Below are the code and all the weights of a small trained network. Each question names an input and a class and asks about switching units off, where a switched-off unit gives its printed mean instead of its output.

import numpy as np


def w(rows, s, z=0):
    codes = np.array(rows[::2]) - 128.0
    scale = np.full(codes.shape[1], s)
    scale[-1] = z or s
    return codes * scale


def f(y):
    return np.maximum(y, 0)


def log_softmax(a):
    a = a - a.max(-1, keepdims=True)
    return a - np.log(np.exp(a).sum(-1, keepdims=True))


def net(x, mask):
    res = np.array(x, float).reshape(1, 4) / 4 @ E
    y = f(res @ A[0][:, :-1].T + A[0][:, -1])
    res = res + np.where(mask, y, B[0][:, -1]) @ B[0][:, :-1]
    return log_softmax(res[-1] @ U[:, :-1].T + U[:, -1])


A, B = {}, {}
E = w([
[57,161,2],'x0',
[106,188,150],'x1',
[19,76,123],'x2',
[139,83,207],'x3',
],0.008)
A[0] = w([
[155,115,160,220],'N0',
[87,7,134,150],'N1',
[225,76,166,209],'N2',
[114,61,79,2],'N3',
[107,171,239,66],'N4',
[194,137,163,97],'N5',
],0.012,0.0034)
B[0] = w([
[73,97,162,197],'N0',
[64,19,2,220],'N1',
[111,185,114,254],'N2',
[142,140,170,157],'N3',
[154,198,218,197],'N4',
[152,122,228,193],'N5',
],0.0095,0.0081)
U = w([
[131,158,122,2],'0',
[151,2,83,154],'1',
[102,190,172,206],'2',
[167,92,111,65],'3',
[159,122,88,254],'4',
[40,164,116,54],'5',
],0.011,0.0034)

Each question gives the input, the list of numbers given to net, and the class t.
The units are the neurons (one row each of A and B). Each row of codes is followed by its name. A weight is (code - 128) times the scale printed after its matrix; where a second scale follows, it is the last column's (A, B and U).
mask holds one flag per neuron, in row order. A switched-off neuron (its flag False) gives its mean, the last column of its row in B, instead of its output. The means were averaged over made-up inputs and are rounded, as every weight is.
A unit's drop is (log p(t) with every unit on - log p(t) with that unit switched off) / (log p(t) with every unit on - log p(t) with every unit switched off).
The circuit of an input: a set's keep is (log p(t) with only the set's units on - log p(t) with every unit switched off) / (log p(t) with every unit on - log p(t) with every unit switched off). Starting from all 6 units, units are removed one at a time, each time the one whose removal leaves the highest keep (on an exact tie, the one counted first), for as long as the keep stays at least 0.8.
circuit, biggest first: the units of the circuit, biggest drop first
k most important neurons: the k neurons with the biggest drops, biggest first
drop when u is switched off: that unit's drop, to one decimal
input [8,-2,8,-2], class 1: circuit, biggest first : N1; N2
input [2,3,4,3], class 1: 2 most important neurons : N2; N4
input [-2,-6,-6,6], class 2: most important neuron : N2
input [-1,-2,-5,5], class 2: circuit, biggest first : N1; N2
input [8,-1,2,5], class 1: circuit, biggest first : N2; N4
input [-3,-5,-5,-1], class 2: 3 most important neurons : N1; N2; N5
input [5,-5,6,-3], class 1: drop when N1 is switched off : 0.3
input [8,-3,7,-4], class 1: drop when N3 is switched off : -0.1
input [5,-7,4,-6], class 1: drop when N1 is switched off : 0.2
input [4,-3,4,3], class 1: drop when N1 is switched off : 0.3
